Moves between nodes:
c: pil->pur, vef->dil, nit->zor, rav->par, tas->biz, mip->pom, zam->zol, dud->mon, muz->vis, zad->tar, laf->fas, kof->lif, siz->sen, par->pek, lur->fet, vik->peb, gan->lum, tez->zap, kad->muz, teb->gan, ser->fif, gir->pom, dap->nit, per->bip, nar->sil, rak->tez, zab->zop, biv->lum, kat->beb, biz->guk, mon->sus, sab->kat, kot->vak, guk->ser, pom->gek, lum->vef, ver->gir, rur->sud, vup->zap, gol->rav, mes->far, zap->dad, tup->teb, dev->tup, tig->mot, mim->pil, far->muz, tal->mim, mot->ruk, sil->ruk, nik->zos, gem->sen, raz->foz, pek->dud, zol->rab, pip->kot, ruk->seb, des->laf, gim->fis, dad->vup, luv->kat, tav->kis, pel->zor, paz->zam, ror->tis, pez->kis, dep->gem, dor->rab, sus->div, bup->gev, vak->dor, miv->zat, fas->beb, zos->gok, bip->lud, peb->rur, foz->sud, kol->zos, mef->kol, lud->bup, zop->fas, fis->mes, sen->nik, beb->zab, sis->kof, fon->lav, gek->dap, guz->dep, vig->per, zum->sal, tis->pel, tar->rur, zat->dil, rab->ror, lif->pek, lav->mim, sud->lav, vis->vik, gev->foz, suz->zad, reg->rak, fet->suz, fif->gim, faz->gol, tad->sil, bog->tav, vab->miv, div->biv, gok->siz, kis->miv, dil->kat, seb->nar, zor->zor, sal->des, pur->pez
g: pil->dad, vef->teb, nit->gir, rav->zor, tas->foz, mip->gek, zam->kat, dud->nik, muz->luv, zad->kot, laf->dil, kof->rav, siz->mef, par->far, lur->ruk, vik->biz, gan->raz, tez->dud, kad->zab, teb->zat, ser->tis, gir->kof, dap->ver, per->gev, nar->tar, rak->div, zab->gev, biv->tez, kat->vig, biz->sud, mon->guz, sab->zol, kot->suz, guk->ror, pom->mon, lum->dep, ver->siz, rur->muz, vup->kis, gol->rak, mes->ser, zap->nit, tup->bog, dev->kis, tig->tig, mim->zap, far->fif, tal->tez, mot->fis, sil->beb, nik->zos, gem->sen, raz->per, pek->tig, zol->bip, pip->zam, ruk->mes, des->muz, gim->zor, dad->reg, luv->zol, tav->zum, pel->fas, paz->zum, ror->ror, pez->dil, dep->zos, dor->tar, sus->dep, bup->vig, vak->zad, miv->pez, fas->rur, zos->faz, bip->fon, peb->kad, foz->lud, kol->mip, mef->tad, lud->lav, zop->peb, fis->guk, sen->kol, beb->sab, sis->lur, fon->sal, gek->mip, guz->biv, vig->laf, zum->lum, tis->vak, tar->beb, zat->bog, rab->mot, lif->lur, lav->lav, sud->bup, vis->tas, gev->per, suz->zop, reg->lum, fet->gim, fif->pel, faz->gol, tad->pom, bog->mim, vab->tup, div->mip, gok->gol, kis->pur, dil->gan, seb->gok, zor->rab, sal->vab, pur->nit
w: pil->vab, vef->lum, nit->gek, rav->suz, tas->zab, mip->nit, zam->fas, dud->dep, muz->biz, zad->zam, laf->sal, kof->guk, siz->zos, par->lur, lur->seb, vik->muz, gan->tup, tez->reg, kad->tas, teb->dev, ser->ruk, gir->fif, dap->pom, per->lav, nar->ruk, rak->biv, zab->foz, biv->tal, kat->rur, biz->sab, mon->bog, sab->ruk, kot->tar, guk->pel, pom->ver, lum->mim, ver->zor, rur->sab, vup->zap, gol->mip, mes->gim, zap->rak, tup->raz, dev->zum, tig->rav, mim->vup, far->fis, tal->nit, mot->par, sil->seb, nik->siz, gem->dev, raz->miv, pek->kof, zol->bup, pip->zad, ruk->fet, des->lav, gim->ser, dad->tez, luv->sud, tav->pez, pel->fet, paz->luv, ror->dor, pez->pil, dep->biv, dor->sud, sus->tez, bup->bip, vak->sab, miv->tav, fas->sal, zos->tav, bip->vig, peb->vis, foz->gev, kol->gol, mef->faz, lud->pip, zop->sab, fis->muz, sen->gok, beb->guk, sis->par, fon->laf, gek->gir, guz->sen, vig->luv, zum->vef, tis->rab, tar->kat, zat->kis, rab->vak, lif->sis, lav->paz, sud->zor, vis->kad, gev->lud, suz->beb, reg->div, fet->mes, fif->guk, faz->gek, tad->dap, bog->pur, vab->gan, div->pek, gok->kol, kis->bog, dil->vab, seb->mot, zor->tis, sal->dil, pur->mim

The rows follow the links: the fewer symbols apart two nodes are, the more alike their rows tend to be.

Each row is also shifted at random along 7 hidden directions that mean nothing.

Some nodes, each with a row of numbers:
bip: -39 12 -36 2 26 33 7 36 41 50 -12 -19 0 37 -20 23 -25 2 22 -35 0 19 82 -13 -37 -65 -8 -12 0 8 35 -63 -9 -8 -102 8 -9 -61 -83 84 -22
lud: -1 -2 -18 0 40 8 -6 -9 -34 50 -26 -26 -9 25 -3 16 -35 15 25 17 14 24 21 -29 -26 -25 -9 -11 1 -2 -25 -39 -74 9 68 9 31 -76 -48 35 -11
vup: 17 1 8 -39 -7 4 -3 7 18 20 29 38 -4 -34 3 6 -30 -1 -27 -8 25 -31 7 -3 9 2 37 8 -1 1 34 21 14 12 -12 6 -8 22 8 5 -16
sus: -54 6 -35 7 -28 22 26 -5 13 -9 4 -18 9 -26 -22 -7 43 -24 4 -32 -10 -9 3 -45 39 -19 -32 -8 -16 -50 -21 -32 -2 -20 31 7 -11 -11 -12 -35 -13
kis: 9 -16 10 -1 -38 -3 -14 -40 -9 -5 0 12 -3 1 -44 35 -24 49 -22 0 -16 16 -18 1 -41 17 26 4 -24 34 -15 82 47 17 -42 1 7 -14 76 25 3
des: 84 -13 36 18 -12 22 -22 -43 -15 -12 -54 6 -24 10 5 34 -19 38 -34 -15 -6 7 -17 -2 -24 1 55 30 -10 60 -30 62 8 14 8 7 6 -46 56 4 -10
zad: -11 10 5 -10 17 -2 5 -42 -35 -20 15 -49 7 9 -9 33 3 29 7 -1 -4 1 0 -3 -27 -13 -38 -1 7 11 -50 -11 -34 -32 27 -21 -13 -40 26 -6 10
mef: 65 16 -21 2 -3 -32 37 -10 -26 -18 3 -15 -28 2 -15 9 20 3 30 18 10 3 45 -5 10 -18 -39 -29 -12 -63 -26 -36 -85 -76 -22 -29 4 -37 -92 -18 14
reg: 11 -9 0 -7 -21 -4 -23 -3 49 28 2 32 -18 -37 38 29 -68 -1 -33 -23 11 -2 0 -27 -3 17 77 45 -22 43 38 36 43 20 5 52 -3 6 31 26 -21
ruk: -54 4 -28 43 -18 34 -7 -5 39 -17 -15 -8 -31 9 17 46 23 -34 0 -5 -55 53 -13 16 -9 12 -3 25 -15 -10 6 3 37 -33 -49 7 -4 6 22 14 -26
kot: -1 4 30 -16 49 -37 -27 -19 -23 18 24 3 -5 -10 56 10 -67 6 -7 29 25 -3 -23 8 -19 19 24 23 10 39 1 -6 -12 11 78 15 9 23 22 -2 6
vik: 43 4 -44 -36 18 -1 26 37 11 16 17 9 -17 -2 26 -7 -36 -27 2 9 21 6 34 -5 14 -36 4 5 4 -1 23 -41 -69 -17 17 -26 45 13 -61 20 26
kof: -68 14 13 1 -1 -3 -16 22 -10 4 -14 -13 17 7 -3 0 57 -4 31 53 -1 -6 -26 8 18 21 -57 -12 18 -60 -4 -9 -4 5 25 -12 13 1 6 -13 -13
far: 17 -3 -49 38 -48 38 3 4 24 -22 -8 9 -41 -1 2 47 27 -44 0 -12 -45 75 -9 6 0 11 8 33 -22 -21 -7 19 10 -27 -8 27 14 5 11 20 -19
miv: 58 1 -27 -31 31 -6 24 0 -46 -1 38 17 8 2 -12 -36 -34 0 3 8 9 -21 -18 -21 5 -3 -8 -38 -8 -17 3 -32 -32 15 43 -34 20 4 -53 -22 0
sab: -26 3 -4 -18 65 -11 -4 -12 -37 16 6 -18 -13 12 61 -6 -50 -12 -4 19 13 -1 -17 -3 -9 -1 8 15 24 43 -13 -41 -64 4 102 -12 30 -8 -8 -6 14
dev: -61 7 34 -20 37 -33 -39 42 -20 26 -12 31 -18 -18 -26 6 -71 10 -21 98 22 26 7 24 21 11 36 -57 11 -49 26 -4 -8 17 8 -3 48 40 -29 15 -1
tal: -59 16 15 -27 -22 -26 -43 10 17 53 -19 38 -62 -34 7 79 -68 6 -31 65 32 42 40 8 -3 6 71 9 -7 -37 21 40 -28 -17 9 45 34 -4 2 57 -32
gol: 38 -13 2 32 -32 -46 -8 -35 33 13 -6 17 -12 -4 57 14 -43 12 10 -13 1 9 0 -18 -25 34 42 47 -39 47 15 51 27 -6 -16 48 -9 -1 13 7 7
pur: -16 -11 -17 -36 4 -2 22 -31 -49 8 15 -7 0 11 -25 -4 -7 35 5 -6 3 -33 -12 -15 -23 0 -7 -24 -1 28 -17 19 -32 18 14 -37 9 -54 3 1 2
pom: -49 -3 10 -9 -19 -21 -2 -17 4 25 -6 5 -18 20 12 15 11 18 12 16 10 -12 31 28 -31 6 8 0 4 14 8 39 -16 -12 -70 -7 -12 -25 -2 27 1
sis: -4 1 -21 -3 -3 5 -2 10 20 1 -6 -26 2 10 16 23 1 15 38 13 -12 -5 -4 -20 -15 7 -37 16 -15 -3 21 -21 -1 -10 -14 -1 17 -39 -21 23 -17
teb: 88 -2 -35 -4 11 1 25 -16 -45 -21 20 5 -7 -5 -32 -5 -28 14 -1 -2 -12 2 -23 -34 3 -3 -5 -32 -22 -20 -21 -13 -24 0 43 -24 19 -17 -28 -24 -5
guz: -63 -2 -14 8 -22 -11 -4 4 21 8 -34 -25 -25 -18 -22 36 -22 24 6 9 -7 24 37 -27 8 -7 5 -10 -13 -5 -8 -7 -8 -25 -18 32 11 -48 -15 34 5
nik: 10 -6 -24 23 7 -31 18 -8 -12 -9 -8 -15 -1 -13 8 -33 -11 -6 23 -2 -6 5 -3 -36 26 12 -12 -17 -17 -13 -15 -37 -30 -19 60 14 9 -7 -42 -32 25
pek: -67 2 59 -45 16 -34 -39 71 53 36 -28 -4 19 2 24 -3 -35 50 17 55 45 -55 29 32 -2 23 10 9 35 47 90 0 49 45 -91 16 11 6 -5 60 1
ver: -71 -14 -8 -1 17 -30 -1 6 25 51 24 39 8 19 66 -59 -20 -28 13 -13 10 -33 1 21 -15 24 38 13 6 47 59 5 23 36 -34 22 -18 32 -22 16 6
seb: 37 -27 -17 42 1 3 3 -62 0 -25 -20 -14 -11 12 77 -7 -16 0 10 -40 -44 -7 -82 -35 -17 50 21 59 -32 79 -18 19 21 11 72 16 2 -32 45 -38 -4
biz: -3 13 -17 -24 -17 34 39 39 4 -28 2 -25 22 14 -61 -8 78 -6 3 -15 0 -3 49 20 20 -63 -64 -19 27 -32 -18 -28 -39 -35 -68 -54 8 6 -17 5 34
zap: -23 6 6 -31 -21 7 0 3 15 16 15 18 -7 -26 -10 21 -1 2 -28 -8 16 -22 19 -2 13 -8 20 1 3 -17 12 20 7 -6 -21 4 -11 5 9 7 -22
pip: 81 17 19 12 -11 8 -6 -14 37 -25 38 -10 23 -4 -13 42 -5 2 -16 -32 -6 15 25 8 -28 -23 -20 23 -14 -6 -3 0 47 -37 -67 4 -47 37 29 9 -7
per: 80 10 16 25 -25 26 -17 -21 -30 -1 -30 -5 -7 7 -58 52 30 8 -4 23 0 63 9 -9 -12 -20 -17 -8 -17 -77 -62 28 -29 -18 35 6 13 -28 13 0 -21
sud: 69 4 -52 30 -7 47 31 -2 0 -6 41 -11 30 10 -29 -12 53 -56 17 -63 -17 42 12 -24 -6 -45 -46 1 -12 -49 -30 -42 -18 -16 26 3 -20 13 -25 -9 -3
tup: 0 -11 -42 -21 55 -2 21 9 -33 22 32 10 18 13 1 -62 -50 -3 9 -10 -3 -35 -21 -30 1 -4 0 -41 -1 25 23 -51 -15 45 35 -26 23 -11 -59 -10 6
vak: -26 17 -21 -28 37 -25 0 9 -41 14 35 -26 -29 -6 -8 45 -37 4 21 48 23 42 39 14 -19 -14 -23 -20 21 -33 -10 -43 -75 -40 40 3 13 -17 -45 44 2
nar: 22 -5 -47 14 8 8 21 -45 19 -11 -4 -39 -45 22 42 58 -36 13 14 -36 -34 11 10 -24 -44 -3 5 37 -24 65 -2 -18 -15 -44 -40 -11 3 -78 -20 30 -9
dil: 58 -6 22 -2 24 13 -4 -12 4 -13 3 22 16 9 -8 -24 -29 18 -31 -26 -15 -31 -26 -4 -6 2 35 -5 -9 43 14 15 47 39 -29 -19 -13 11 19 -15 -4
ser: 28 -20 -34 14 -42 24 21 -18 -7 -36 -13 -31 -32 9 -11 39 16 21 17 -48 -34 27 15 12 -32 11 17 25 2 71 -7 34 -2 -7 -53 23 -19 -65 16 45 2

Where do the symbols, taken in turn from left to right, take each start?
Answer with the node's name.
17 26 26 16 13 27 -17 -10 -17 -29 -8 3 -22 -1 -17 29 27 -28 -38 25 -13 38 -8 23 18 -23 -6 -10 11 -61 -48 -1 -17 -38 20 -30 -1 31 20 -34 -15
c c g g g g: per
0 6 -31 -6 -1 15 4 9 20 6 9 13 -18 -22 -17 19 -47 -10 -23 -15 -9 14 18 -33 14 -21 26 -16 -20 -21 23 -30 7 -12 -9 8 11 -5 -42 10 -22
c w g g c w g: mip
-59 -4 -14 3 -16 -19 -10 -19 -6 46 -4 15 -46 16 23 41 -10 -3 16 40 3 36 16 21 -35 20 20 7 -8 -17 5 40 -34 -14 -14 15 20 -26 -8 45 -15
w c w w c g: gok
-2 -3 -10 5 44 27 8 -5 -7 14 -19 -6 -10 26 15 -14 -30 -2 -12 -26 -8 -18 6 -12 -11 -26 20 -10 7 31 7 -42 -20 11 -5 -22 6 -43 -46 9 -16
c g c c g g: lav
32 24 35 30 -6 20 -33 -28 10 -20 2 15 -15 -10 -10 58 10 -30 -47 23 -17 72 -14 26 -2 -15 7 14 -14 -69 -41 27 20 -46 14 -2 -4 59 58 -22 -22
g w g c c w w: sud
9 -18 -10 8 4 -33 -8 2 17 19 -2 8 10 -29 55 -32 -56 -4 6 -7 11 -22 -30 -47 26 34 34 26 -17 37 30 -14 14 30 85 49 11 8 -2 -19 2
c g c g w g w: vef
54 -28 -5 9 18 -52 22 -36 -6 20 8 9 13 8 83 -72 -42 10 26 -35 12 -61 -25 -28 -9 40 30 25 -15 87 19 2 -10 27 47 14 -13 -13 -25 -32 27
g g g g w c: zor
87 5 -46 -18 7 22 52 21 -12 -11 42 3 36 3 -3 -56 41 -49 14 -28 8 -13 -11 -27 36 -36 -52 -4 -4 -38 -15 -50 -57 -10 63 -39 20 30 -40 -48 31
c g c w w g w: bup
3 -2 -75 16 26 39 36 30 35 25 59 17 49 22 -20 -52 -13 -48 16 -63 -26 8 5 -40 -5 -38 -24 -20 -33 -14 40 -69 42 25 -39 -8 -8 26 -69 9 -9
c w w c w: bip
53 8 39 -13 -31 -12 -18 14 18 -9 -8 24 -16 -53 -5 20 -17 0 -31 12 29 -8 6 -8 40 7 35 10 -4 -37 10 22 11 -14 27 30 -11 33 14 -22 -17
c w c w: vab
4 11 23 -14 -35 18 -13 -23 -28 -10 5 21 -9 -26 -56 26 41 -3 -36 19 5 7 -20 4 24 0 -1 -25 -6 -84 -39 49 2 -12 32 -18 -5 19 46 -40 -29
g g g g: kof
55 23 10 24 -21 35 -5 10 1 -8 -6 -6 18 11 -65 28 61 -15 4 -6 -3 49 27 4 5 -45 -45 -18 -2 -94 -38 -11 -7 -29 -17 1 -19 5 -15 -2 -22
c c c g: bup
-49 1 14 20 1 19 -16 -30 0 -5 -9 -5 0 6 5 20 19 -17 -32 7 -20 45 -23 12 -5 -13 0 21 -1 0 -50 24 5 -18 36 -16 14 25 74 -19 15
g g c w w g g c: lud
-8 -1 -26 16 19 21 -8 26 32 47 10 17 29 22 1 -18 -13 -31 10 -17 3 29 15 -13 -13 -29 -3 8 -14 -10 19 -33 9 29 7 26 10 13 -35 29 -6
w w g c g w w: luv
-101 13 -38 14 16 19 0 -10 34 7 26 -29 1 18 8 45 2 -26 5 -3 -32 46 16 4 -27 -24 -42 12 -10 -12 -6 -32 17 -43 -39 -7 -4 5 10 24 -7
w g g w w g g: sal
77 -17 -78 53 -6 62 34 -62 22 -14 20 -1 -12 27 8 13 -14 -40 -14 -101 -67 40 -29 -64 -27 -26 12 29 -61 21 -27 -19 17 -20 5 -6 -10 -37 -15 -17 -30
c g g g c: rab
124 7 14 -6 -12 17 14 1 3 -38 18 27 6 -28 -43 -4 -14 7 -35 -24 -6 -15 -6 -10 25 -10 17 -19 -14 -18 9 3 40 -6 -37 -21 -19 33 -8 -33 -14
w c w g w g c: zap
